Below are the code and all the weights of a small trained network. Each question names an input and a class and asks about switching units off, where a switched-off unit gives its printed mean instead of its output.

import numpy as np


def w(rows, s, z=0):
    codes = np.array(rows[::2]) - 128.0
    scale = np.full(codes.shape[1], s)
    scale[-1] = z or s
    return codes * scale


def f(y):
    return y / 2 * (1 + np.tanh(0.7978845608 * (y + 0.044715 * y**3)))


def log_softmax(a):
    a = a - a.max(-1, keepdims=True)
    return a - np.log(np.exp(a).sum(-1, keepdims=True))


def net(x, mask):
    res = np.array(x, float).reshape(1, 3) / 4 @ E
    y = f(res @ A[0][:, :-1].T + A[0][:, -1])
    res = res + np.where(mask, y, B[0][:, -1]) @ B[0][:, :-1]
    return log_softmax(res[-1] @ U[:, :-1].T + U[:, -1])


A, B = {}, {}
E = w([
[51,80,180,179,87,187,181,114,141,62,197,142],'x0',
[210,87,176,153,211,199,174,103,184,154,91,64],'x1',
[161,172,151,168,167,94,159,254,164,107,147,191],'x2',
],0.008)
A[0] = w([
[87,97,170,202,107,149,182,104,116,100,169,169,39],'neuron 0',
[32,64,170,192,98,173,183,117,146,41,206,128,72],'neuron 1',
[209,70,186,149,201,176,161,97,163,174,100,69,106],'neuron 2',
[183,63,153,158,220,180,196,102,205,179,79,38,120],'neuron 3',
[180,150,158,189,154,87,157,234,142,106,146,176,64],'neuron 4',
[89,77,122,78,69,176,113,11,82,148,115,86,43],'neuron 5',
[74,159,84,124,98,91,87,122,109,88,127,171,60],'neuron 6',
[156,107,168,146,173,182,126,124,162,158,109,99,57],'neuron 7',
[142,173,160,159,186,89,179,240,190,95,144,218,64],'neuron 8',
[61,76,190,199,86,177,188,90,124,81,195,151,46],'neuron 9',
[206,198,58,72,185,70,30,137,92,199,43,116,81],'neuron 10',
[182,100,139,160,178,167,152,96,140,136,114,137,49],'neuron 11',
[113,149,135,108,139,137,122,131,140,128,140,115,125],'neuron 12',
[182,180,52,75,162,55,93,128,113,227,53,113,51],'neuron 13',
[98,116,117,126,148,123,123,131,149,127,110,131,128],'neuron 14',
[64,140,36,86,66,53,75,138,85,102,158,184,105],'neuron 15',
[129,152,133,169,147,100,132,210,167,110,142,130,2],'neuron 16',
[82,140,117,120,112,93,109,138,85,121,139,141,42],'neuron 17',
[20,160,72,96,38,73,82,156,67,110,161,184,132],'neuron 18',
[93,38,86,75,92,142,69,2,80,151,96,42,51],'neuron 19',
[53,195,70,91,36,50,57,147,50,145,187,198,130],'neuron 20',
[96,152,119,106,97,108,111,127,131,101,121,147,28],'neuron 21',
],0.0064,0.0033)
B[0] = w([
[112,103,140,77,81,175,137,170,161,119,88,164,177],'neuron 0',
[71,65,121,32,57,193,141,192,191,103,37,184,238],'neuron 1',
[172,116,169,158,184,58,176,88,146,94,163,80,231],'neuron 2',
[201,128,192,170,174,64,199,63,137,78,166,60,255],'neuron 3',
[87,208,48,180,146,152,67,153,56,204,193,148,208],'neuron 4',
[110,197,77,179,142,155,50,174,51,214,181,173,202],'neuron 5',
[162,135,151,149,147,98,151,112,159,102,129,78,166],'neuron 6',
[149,126,152,139,144,121,148,77,151,121,144,92,166],'neuron 7',
[87,198,60,196,147,171,52,135,32,204,189,159,234],'neuron 8',
[77,81,117,56,63,177,128,166,165,93,63,184,218],'neuron 9',
[43,56,147,32,26,213,147,180,198,80,47,221,234],'neuron 10',
[157,121,151,123,150,103,144,91,142,117,157,99,157],'neuron 11',
[119,136,135,125,140,125,123,128,140,117,136,141,127],'neuron 12',
[71,51,111,42,49,192,133,174,173,88,45,201,210],'neuron 13',
[127,139,117,122,125,127,130,134,139,112,139,124,128],'neuron 14',
[176,110,176,144,187,83,164,80,142,105,158,70,220],'neuron 15',
[130,160,89,144,132,147,105,127,104,169,126,159,155],'neuron 16',
[155,132,154,150,133,125,143,106,148,117,128,104,142],'neuron 17',
[183,120,186,143,180,70,175,61,159,111,147,73,243],'neuron 18',
[93,222,2,204,164,156,47,194,35,236,223,181,225],'neuron 19',
[200,113,180,163,184,72,189,74,161,91,152,48,254],'neuron 20',
[144,118,165,132,142,89,141,133,115,134,139,130,130],'neuron 21',
],0.0066,0.0078)
U = w([
[193,113,184,148,179,67,173,63,140,76,156,12,248],'0',
[88,40,110,31,34,183,122,170,160,84,53,192,107],'1',
[116,254,28,182,148,147,34,147,15,193,192,149,27],'2',
],0.0097,0.0014)

Each question gives the input, the list of numbers given to net, and the class t.
The units are the neurons (one row each of A and B). Each row of codes is followed by its name. A weight is (code - 128) times the scale printed after its matrix; where a second scale follows, it is the last column's (A, B and U).
mask holds one flag per neuron, in row order. A switched-off neuron (its flag False) gives its mean, the last column of its row in B, instead of its output. The means were averaged over made-up inputs and are rounded, as every weight is.
A unit's drop is (log p(t) with every unit on - log p(t) with that unit switched off) / (log p(t) with every unit on - log p(t) with every unit switched off).
The circuit of an input: a set's keep is (log p(t) with only the set's units on - log p(t) with every unit switched off) / (log p(t) with every unit on - log p(t) with every unit switched off). Starting from the 12 units with the biggest drops (on a tie, the unit counted first), units are removed one at a time, each time the one whose removal leaves the highest keep (on an exact tie, the one counted first), for as long as the keep stays at least 0.8.
circuit, biggest first: the units of the circuit, biggest drop first
k most important neurons: the k neurons with the biggest drops, biggest first
drop of u: that unit's drop, to one decimal
input [5,-1,6], class 2: circuit, biggest first	neuron 8
input [6,4,-7], class 2: 2 most important neurons	neuron 19; neuron 5
input [-1,-6,6], class 0: 3 most important neurons	neuron 20; neuron 18; neuron 19
input [-8,-7,-6], class 1: 4 most important neurons	neuron 10; neuron 13; neuron 3; neuron 2
input [-2,-4,-4], class 0: 4 most important neurons	neuron 20; neuron 8; neuron 4; neuron 18
input [7,-5,-8], class 2: 2 most important neurons	neuron 19; neuron 5
input [-8,-7,8], class 1: 3 most important neurons	neuron 10; neuron 13; neuron 19
input [-3,-7,7], class 0: 4 most important neurons	neuron 20; neuron 18; neuron 15; neuron 19
input [7,6,-7], class 1: 2 most important neurons	neuron 1; neuron 9
input [-3,4,-5], class 2: 2 most important neurons	neuron 19; neuron 20
input [-4,5,6], class 2: 4 most important neurons	neuron 8; neuron 4; neuron 20; neuron 18
input [-8,1,6], class 1: 2 most important neurons	neuron 10; neuron 13
input [5,-4,-7], class 2: drop of neuron 5	0.7
input [0,-5,-4], class 0: drop of neuron 20	0.1
input [5,-6,3], class 0: circuit, biggest first	neuron 20
input [6,1,5], class 1: drop of neuron 1	0.3
input [1,-4,-1], class 0: drop of neuron 6	0.0
